1,-4,-1,-13,9,8,12,23,-22,8,-6,-1,15,-11,18,1,5,16,-5,7,-4,7,22,29,-22,-33,28,6,3,2,15,-1,-21,-6,-20,-7,-5,-11,-17,4,-7,-9,-7,80,36 : q_339
33,-19,-24,-26,-7,34,33,-2,20,-13,8,-7,-34,4,-4,5,-3,12,-13,0,-21,-6,10,31,18,-17,13,-3,-18,7,4,-7,6,3,-22,-32,-4,-17,-26,-1,-5,11,-23,30,25 : q_666
-56,30,1,8,19,6,7,-1,-30,-20,28,0,10,12,42,-10,-18,19,-25,3,-13,29,-11,34,-17,-29,-4,9,-34,-43,17,6,-23,41,-24,6,-47,11,7,-26,3,40,-37,-11,19 : q_339
-14,-18,-19,3,-6,-32,6,3,2,4,-5,-18,-3,-8,3,14,-5,-18,2,0,-9,-17,-3,-2,25,-6,13,-10,3,-17,9,-20,14,9,-10,-24,-7,-26,9,-7,-27,-25,4,51,17 : q_486
9,-49,38,-42,51,-24,52,7,-14,-24,32,23,4,-5,-45,46,10,-1,-10,0,-2,37,-89,17,79,13,-28,16,49,-1,-38,16,-38,-27,5,3,43,0,-21,-19,29,62,12,18,15 : q_666
32,-48,-3,-76,16,12,6,-35,16,11,4,-17,-6,-47,-6,52,19,40,11,-7,-4,44,-63,6,-52,-22,-2,3,-6,-35,-23,-13,-57,30,3,-31,-7,11,-84,19,-43,-53,-3,34,-30 : q_964
-23,48,12,21,-20,-38,28,18,12,20,-8,10,3,31,-5,30,-13,10,19,-12,-7,10,-3,10,21,16,-35,16,-41,-1,20,-27,-11,8,18,-75,-45,14,-40,-41,-41,-49,1,-19,21 : q_65
29,-26,30,-44,6,0,-22,-10,-11,-13,21,-77,21,-10,11,9,24,42,-26,-26,-8,61,9,-46,16,-41,19,33,-43,43,-13,-3,19,-17,-36,-4,45,25,8,-27,-50,-48,17,73,37 : q_792
-67,26,36,24,26,-51,7,-2,62,-6,-35,11,-38,14,25,9,0,15,-3,-18,-18,-21,-2,-27,-59,12,-62,23,31,30,21,-1,-41,-40,-39,-19,28,15,-54,-1,-63,5,-2,76,30 : q_339
10,32,-10,-6,9,31,12,-9,-6,11,7,-20,6,28,-2,-17,50,21,1,-21,-4,15,28,24,-12,9,4,16,-6,24,-3,-1,-2,-25,-12,6,37,16,-29,9,9,-4,-7,-19,18 : q_65
30,-40,-17,-4,26,2,14,-16,30,4,10,-33,-11,16,5,8,26,21,-1,-21,43,1,23,-51,5,25,10,-5,4,-8,-26,-28,-39,-14,11,-19,-28,-34,-18,-1,27,-21,8,-14,-9 : q_530
-11,11,8,-16,49,8,-2,3,0,29,-1,-5,-28,4,4,20,17,21,2,17,28,20,-25,16,-22,7,-20,-1,-28,20,-1,38,-9,-18,5,19,54,14,-30,4,1,17,-30,-20,-47 : q_530
6,-11,14,-22,-11,-39,8,-32,-24,-1,-11,-34,-15,-6,-35,18,-3,8,34,-17,11,-4,24,-9,-3,15,26,14,-22,4,-24,2,8,-4,-48,-9,25,18,16,-15,1,-39,8,9,-1 : q_792
10,89,5,15,26,-53,55,12,-30,5,-43,12,1,21,57,-5,-24,-36,18,-33,20,-44,-15,0,-13,-97,-24,25,-2,86,11,-19,22,14,10,17,-42,45,13,34,35,22,-54,81,-9 : q_530
6,-4,32,-15,-3,2,1,11,37,-8,5,-13,0,21,-5,30,16,1,-2,-6,-14,4,8,-9,-39,-7,26,-7,24,17,30,-8,-5,10,18,-4,-9,4,-35,7,-19,-14,-22,15,0 : q_964
3,13,-48,13,14,-12,9,40,-41,-1,-3,-19,-2,-19,-4,13,18,-5,3,9,30,15,-12,-13,26,-34,-13,-10,16,-7,2,-3,-24,10,-22,-5,-4,-15,-9,15,1,9,-3,27,-15 : q_10
10,-38,-21,-25,-26,49,-20,18,-3,-30,42,55,-14,10,39,5,-13,-27,11,4,36,19,-4,78,-49,-49,-5,-9,-11,-31,-8,-1,-4,-12,-34,4,-9,-35,-46,4,-1,-3,43,52,-48 : q_486
2,-35,-1,-11,-3,-11,-3,19,20,19,-22,-14,4,-8,1,-17,37,0,-7,15,-8,6,9,-16,36,-39,18,23,42,17,24,5,-11,-14,-16,23,1,-17,-11,32,-5,-7,7,-1,-14 : q_357
39,0,2,37,5,-22,38,-15,66,-4,-105,-29,-3,24,7,-1,-6,10,15,-64,-13,-50,27,-6,-56,43,-49,1,-25,17,-6,-27,-6,-16,4,-64,-44,10,-33,7,-47,-46,-35,-42,45 : q_339
-7,20,-57,39,10,-16,16,-38,-49,-10,-32,-18,-5,-1,0,1,50,-47,6,-15,51,13,-3,-5,-13,-50,-3,-13,19,28,5,-11,4,9,-70,-17,15,30,-3,19,-13,-6,4,19,-27 : q_792
33,-42,6,-20,11,8,12,-16,-12,12,-14,45,-16,-15,1,11,5,11,-13,15,-18,-25,-23,27,17,5,17,3,11,-24,-11,-10,2,-14,-64,-2,-25,-2,-23,17,40,3,2,-3,-17 : q_486
-28,18,13,-14,35,18,-12,17,6,34,8,-28,24,9,24,-12,26,13,-1,-23,14,13,16,29,9,-38,9,2,23,5,-6,3,5,-11,-10,10,5,9,1,10,-3,5,-4,-28,-32 : q_530
33,-7,-16,-18,-21,35,49,8,29,1,-23,8,-7,-56,2,22,12,1,7,-20,-19,-19,48,32,28,-24,24,9,-6,11,20,-22,5,-44,-6,-63,-53,-23,-50,3,-6,-45,-21,55,46 : q_357
17,-8,-21,-28,-8,-9,8,14,-2,18,25,1,-27,-4,21,24,-23,20,22,-2,11,10,64,35,-26,-21,17,0,-30,4,-16,6,13,14,-11,-34,0,-12,-31,-2,-44,-27,8,44,13 : q_357
-10,-41,25,-23,-7,-18,8,12,-41,-28,6,8,-16,-2,-7,20,11,-27,-1,-8,12,23,-21,14,-33,-62,-11,-23,38,20,-5,-25,-18,53,-22,17,-11,19,-23,25,17,9,24,25,-1 : q_666
-8,15,4,-38,8,-23,26,-16,27,30,40,-18,2,-3,-5,40,8,14,20,-20,-8,-2,64,-1,-13,10,-16,29,-43,33,-20,-21,20,17,26,18,-1,-5,-10,11,-13,-50,-14,-15,15 : q_357
-40,-9,0,-12,15,7,21,5,24,8,-11,-20,-1,43,2,4,6,15,11,-33,-7,11,27,-5,37,-40,12,1,-10,12,-2,-11,13,-1,-6,0,21,-3,24,-24,-3,-9,-4,-28,-4 : q_666
16,-4,3,-5,-16,3,23,-6,9,-38,-22,-26,3,-14,4,9,29,-14,-1,-16,-17,-6,-25,-12,19,-1,44,-12,17,-3,0,-10,27,9,-32,12,-1,-15,19,19,-7,-22,-17,10,-14 : q_486
-88,46,43,6,2,-38,4,23,-8,-6,-23,-18,10,61,14,-9,-47,-21,21,-13,61,-8,52,-18,-26,-17,3,28,-88,18,46,-21,44,4,-7,7,9,13,42,-44,13,-55,-50,-8,-27 : q_964
44,-25,-16,1,4,-8,41,13,1,12,8,-20,-28,-29,-32,10,9,-40,-5,-5,40,-29,17,11,22,5,-17,-14,-18,-16,-10,-40,12,18,-40,1,-29,19,-41,18,33,-19,18,18,14 : q_65
-68,20,57,19,-10,-51,-48,5,1,30,-23,-11,32,54,-2,1,-5,-29,1,22,0,-12,-27,26,19,-23,-62,-10,48,43,35,28,-17,30,6,15,-25,19,47,19,31,40,-3,-47,-31 : q_530
13,-15,-7,8,13,-22,32,-17,44,2,-32,33,-40,12,-51,46,17,-16,15,13,21,-30,44,-22,-36,27,14,18,-22,38,48,-26,21,-63,-12,20,8,17,-46,-21,-13,-45,-68,-3,-4 : q_964
16,-45,23,0,-30,16,-21,-5,63,-34,58,28,-12,24,17,22,-7,-14,-27,7,-9,0,26,46,-46,36,-20,5,0,2,-2,-1,-2,10,25,3,1,-12,-28,12,-10,-14,23,-27,23 : q_964
-17,-27,5,-1,12,2,2,23,19,32,-36,50,19,8,28,25,16,14,-1,1,-9,12,41,9,-28,-28,13,-7,-14,53,14,-5,7,-53,31,17,-10,12,19,-6,42,18,0,-1,6 : q_339
64,29,28,-8,11,1,-8,6,54,30,-8,-35,-32,-20,-46,47,-15,37,7,1,20,-5,-9,-11,-4,53,8,-17,-15,30,13,19,3,-24,13,-60,-18,-21,-74,4,-31,-9,-16,48,-27 : q_357
10,8,36,22,-2,-4,28,-9,24,-6,-19,-4,-1,47,-24,11,-1,3,9,-35,-5,-16,-15,-10,18,6,-24,12,-3,44,16,-26,-2,-35,18,5,-26,5,-7,-7,-3,-9,-15,-6,9 : q_666
27,-33,-8,-7,-1,2,2,-21,-44,5,-21,-10,12,20,-30,12,-1,-32,9,2,34,1,10,28,3,-34,-23,-7,-7,10,10,8,-15,28,-39,13,-31,5,-39,4,-8,-10,-4,0,-22 : q_339
-93,26,61,-14,2,-39,18,12,42,-6,58,23,8,-6,20,31,32,-11,4,-2,-31,46,-35,45,14,-3,-36,37,9,42,32,12,3,-26,10,45,1,43,-18,12,-41,37,-38,-15,-19 : q_65
1,-25,-1,3,-3,-32,3,0,55,2,4,-3,-36,5,-9,-14,-16,25,24,1,3,-24,3,-27,8,18,-11,31,-3,-3,18,13,-13,-26,-26,3,18,-42,-30,-11,-19,-22,-12,-2,-16 : q_792
-12,-49,-14,-48,34,28,-45,18,100,28,26,-1,-4,-28,-46,33,-5,41,2,10,-22,29,13,15,35,29,10,13,21,-21,-32,42,-3,-30,76,28,107,-47,29,-12,-17,3,30,-43,-12 : q_666
3,13,-27,-28,18,38,-45,-21,-33,-10,82,-12,13,28,43,-32,6,9,-30,-10,-23,16,21,33,-44,-35,-3,-9,12,9,-30,9,-13,48,-25,25,16,29,-3,15,0,50,25,20,15 : q_10
-6,31,-22,-3,14,-1,-8,-16,-46,17,13,-6,-1,13,-8,12,-6,-17,16,5,39,7,2,1,2,-18,-13,-10,-20,11,-5,8,3,27,16,12,-5,9,7,-14,10,3,-9,-32,-42 : q_530
32,-7,-7,0,-11,-1,31,34,47,5,35,1,-34,31,12,16,38,31,-1,9,-51,5,-41,42,-14,-17,17,-12,-6,32,15,6,-4,-14,4,44,3,5,-75,15,-20,8,-13,1,-18 : q_10
51,8,-18,-11,23,-3,15,1,-53,48,46,3,-46,-45,-19,16,-34,24,-16,30,24,-18,23,47,-15,65,-9,9,-41,-8,-29,18,15,-27,22,-3,28,-9,-41,30,-11,14,4,53,37 : q_357
-2,-9,-3,47,34,-13,2,-18,2,22,-38,7,14,38,5,13,20,-17,16,-22,13,-17,-8,-24,21,-14,12,0,2,27,32,-10,7,-15,2,8,-10,-6,-8,-10,-19,-32,-13,5,-26 : q_486
-1,-66,18,-2,-15,0,12,-7,-16,23,-3,51,-5,11,29,-27,-3,4,21,33,38,-40,-33,18,-66,34,-19,-27,50,-10,18,-9,-80,-34,4,2,-56,-33,-28,57,44,13,2,38,-10 : q_530
-6,-16,-8,-24,-15,-7,28,-16,3,-28,-9,40,10,-13,27,-3,9,-16,-9,29,8,5,-35,27,-22,10,33,-12,39,2,-11,5,-6,-14,11,8,-10,13,40,36,13,25,-24,-1,-12 : q_530
-39,13,10,-36,27,-30,15,39,7,-19,-28,-11,15,-40,-36,59,52,16,-12,21,-14,68,3,-1,11,-3,48,58,39,-25,3,11,-31,-49,12,-39,49,3,13,-7,-9,-6,-20,15,31 : q_792
9,-29,26,-42,-28,-3,-48,-4,18,-56,41,22,-2,44,-18,15,-18,-37,-26,37,-6,38,38,42,-42,5,-19,42,-6,13,6,30,-19,17,2,22,-11,4,-17,-14,-10,45,5,-20,-3 : q_339
11,-26,-15,4,1,-4,3,-9,31,4,-14,-5,-24,-41,-1,19,16,28,15,-5,-16,3,-15,-9,-23,14,23,2,3,-13,-16,18,-19,-22,24,14,48,-8,9,14,-3,-23,21,8,7 : q_792
33,9,-17,59,10,-30,-8,-7,47,-17,-5,-34,-22,5,17,7,-9,13,-10,-19,32,-9,22,3,23,-1,-65,43,0,42,15,17,-20,-44,-6,15,-15,-11,8,43,-15,29,-37,64,37 : q_65
10,23,-37,9,43,-23,-10,-10,54,0,25,-12,-22,-30,-34,16,-12,-25,-10,14,2,-36,-17,-10,49,7,-35,36,24,21,15,16,-40,0,20,-9,16,-25,-46,9,9,18,-19,74,0 : q_10
28,27,-23,21,0,15,-3,-40,55,-14,-21,16,-1,25,-16,4,20,-32,-6,-18,3,-22,8,42,-18,-20,2,25,15,34,16,-10,16,-37,-12,8,19,30,-31,0,-15,-25,-10,0,-16 : q_964
20,8,5,3,-5,11,17,13,84,-7,-65,-36,13,34,-13,6,41,13,-46,-18,36,31,-12,-8,18,-13,3,-2,1,13,8,-40,23,-57,-20,-9,-34,31,-3,30,10,-10,-9,-32,-25 : q_65
-27,-22,6,-6,1,-33,11,28,-25,10,15,-31,17,21,26,-13,29,11,1,-9,-15,6,-2,-11,-1,0,-48,7,28,24,-2,-5,-24,13,-4,22,2,-13,-12,50,-32,1,-8,-23,10 : q_10
5,-26,-36,-43,49,-22,14,12,-28,51,7,-20,14,3,-4,16,18,4,21,1,5,6,20,-6,15,-20,17,3,-10,22,-25,3,-12,6,24,13,26,10,6,18,23,12,-7,11,-16 : q_10
20,0,29,36,13,23,-24,25,19,5,16,8,-9,8,-30,39,-9,-46,27,-1,22,-13,7,30,-51,30,-28,-5,-21,10,24,1,-36,-1,35,-13,-24,13,4,-8,-2,14,13,39,6 : q_666
46,-58,23,4,22,-15,-48,6,10,-6,17,-24,13,-4,10,-8,31,-22,-19,-14,26,32,12,38,-27,-27,-2,14,48,38,0,3,-35,-9,-5,5,-25,34,-26,44,16,51,21,51,13 : q_65
29,-114,6,-55,31,12,-47,-21,-9,21,57,-15,50,7,-8,17,27,0,-14,10,13,47,-1,27,-19,-14,9,0,0,-50,-47,-7,-28,57,-8,55,0,28,35,8,43,-3,42,-78,-17 : q_964
4,-1,-3,-38,17,39,-11,-29,-2,-21,-35,-3,5,2,-21,34,-86,-49,-38,-8,5,-31,48,30,53,-26,25,17,-52,-39,-1,15,50,15,44,-24,-6,9,42,-27,3,-23,-15,42,35 : q_486
59,-1,-39,-12,-3,18,-20,-3,-44,26,2,-35,-30,-3,-1,11,18,34,26,7,30,32,16,-17,-27,-24,-10,1,-46,29,-4,20,-23,-23,-9,-2,13,-13,-30,2,-6,4,11,53,-21 : q_357
-3,7,-65,-25,45,6,-42,-43,-51,-21,-8,-36,40,19,26,-18,8,-41,-12,-6,14,44,42,-10,26,-84,-5,59,-28,10,-19,25,-41,37,-10,-6,-3,24,71,-28,50,72,-6,25,0 : q_339
-13,-12,8,4,38,26,4,-4,-58,14,-7,21,14,8,46,7,-18,-1,29,-34,34,31,3,32,-46,-46,51,16,-40,-22,-17,-8,-31,39,43,0,-30,33,24,15,-6,-24,9,2,-32 : q_666
38,-61,6,-34,19,-10,-23,2,-38,17,19,-27,-3,47,31,-10,-6,26,-8,-13,32,51,46,24,-18,-51,-7,23,-42,44,0,10,-3,-6,4,11,-15,24,-35,12,-5,30,-17,23,9 : q_65
-10,-2,-10,-44,26,15,-9,15,-33,25,40,-19,26,24,7,-18,9,3,10,-3,37,28,15,29,-23,-20,17,-5,17,-16,-18,-2,-6,-18,8,9,19,0,-2,-10,-21,14,7,15,-15 : q_530
16,-20,9,-10,24,18,6,19,10,15,3,-26,-12,4,-13,29,36,43,1,-2,-11,39,-21,1,2,32,14,5,-3,0,-23,15,-28,-24,28,-5,51,-11,7,13,-12,10,14,-12,0 : q_666
10,10,-22,-6,13,21,-5,-2,-20,-19,-8,-21,9,22,-24,3,9,-11,-29,9,30,33,-7,13,11,-13,-15,7,-3,-8,3,14,-11,-29,-13,10,7,-1,-10,-14,-4,41,-1,12,-6 : q_339
14,-45,26,-2,-18,24,-29,19,69,-11,6,6,-19,-53,-5,30,24,-2,18,-7,-28,-2,12,10,-20,-21,0,12,15,0,19,21,-23,-1,1,30,-11,-15,-16,19,25,-14,12,-24,-19 : q_792
17,-30,-8,-25,-11,10,-19,-18,-6,0,35,10,-8,1,-15,4,1,23,-38,14,-2,21,20,-12,23,-11,3,-4,41,-11,-8,-2,-4,18,-9,15,-19,-21,-36,11,-9,2,29,-29,5 : q_357
25,-11,3,-7,-7,-8,0,-1,77,1,-5,-3,-21,38,-4,44,-10,37,-2,14,-13,-9,10,-14,-11,-3,11,0,-9,3,10,11,3,37,-3,13,17,-15,-10,5,-14,-46,-18,-21,-11 : q_964
-10,65,-33,28,8,-34,27,51,45,-8,-27,-26,-12,7,-2,11,14,-52,22,-37,24,-17,-8,22,-44,-50,-74,7,43,11,-6,-11,-11,17,5,8,30,-15,-59,31,-56,-7,28,52,-13 : q_339
33,-65,16,-25,-10,2,-47,-4,-34,10,22,-12,-2,-17,19,-33,-30,-14,-12,1,40,6,11,25,-14,-17,-18,6,22,9,-13,15,-26,-14,8,0,-38,-14,-20,46,18,46,43,56,-10 : q_357
-8,-18,21,-47,-2,-13,-1,-3,-48,-37,33,-34,-7,21,-4,36,-50,25,-5,-19,10,47,18,-33,37,-40,-3,0,-41,-2,-19,-8,-9,73,4,-35,-35,-15,23,-39,13,6,-9,11,20 : q_666
34,-44,26,-19,-3,-46,-19,5,47,-21,33,-18,2,62,22,5,16,11,28,-11,-19,28,-2,-64,-38,-6,-1,24,-1,39,-27,18,-14,13,-7,50,52,16,42,-17,-27,2,40,3,-8 : q_792
18,-11,15,-24,-5,14,31,-1,-28,-5,19,-12,18,-9,-15,15,11,1,-2,-22,-8,13,0,18,17,-21,18,3,6,-4,5,-12,14,-21,-12,-4,-27,8,-21,-7,-13,-7,-11,10,21 : q_792
23,-44,26,6,42,-11,-17,-9,-69,5,28,-12,-15,27,13,7,-17,33,13,-32,20,40,5,-26,-6,-20,7,21,-24,5,-14,-4,-35,9,5,14,-44,21,2,-17,-9,39,-4,-7,-13 : q_666
-49,-71,12,-9,-26,-23,15,-9,47,-29,-21,19,-44,-1,-46,26,23,20,-12,19,-22,15,13,-17,19,35,-2,21,25,-22,14,17,-6,-63,-16,23,84,-23,-39,-26,-54,-67,19,-51,29 : q_792
16,-49,4,-25,-24,26,-38,-15,13,-30,41,16,-35,6,-5,30,-20,22,-45,42,3,19,17,-1,14,40,-12,15,12,-11,-13,40,-28,-53,30,13,46,-34,14,8,31,44,33,36,27 : q_964
-41,-24,36,-21,-3,-39,4,31,60,3,25,-7,-2,25,0,12,-34,8,19,7,51,-4,14,-24,-19,17,-14,-38,-8,7,23,-10,4,46,-9,-1,-8,-30,-8,4,7,-25,-15,23,-13 : q_65
27,-74,29,-32,12,-27,9,16,-17,-21,5,7,15,-3,8,19,38,-17,-13,17,10,44,-45,3,-34,-21,20,12,29,14,-1,-7,-24,-3,14,35,15,27,-15,28,7,10,1,16,-4 : q_964
44,-32,-10,10,36,-4,9,-15,0,4,-50,13,-38,27,-13,24,-11,20,-19,9,2,-25,-8,-12,13,9,-2,18,6,-17,10,12,-12,-37,-19,3,-8,-17,-32,14,5,15,-34,15,4 : q_486
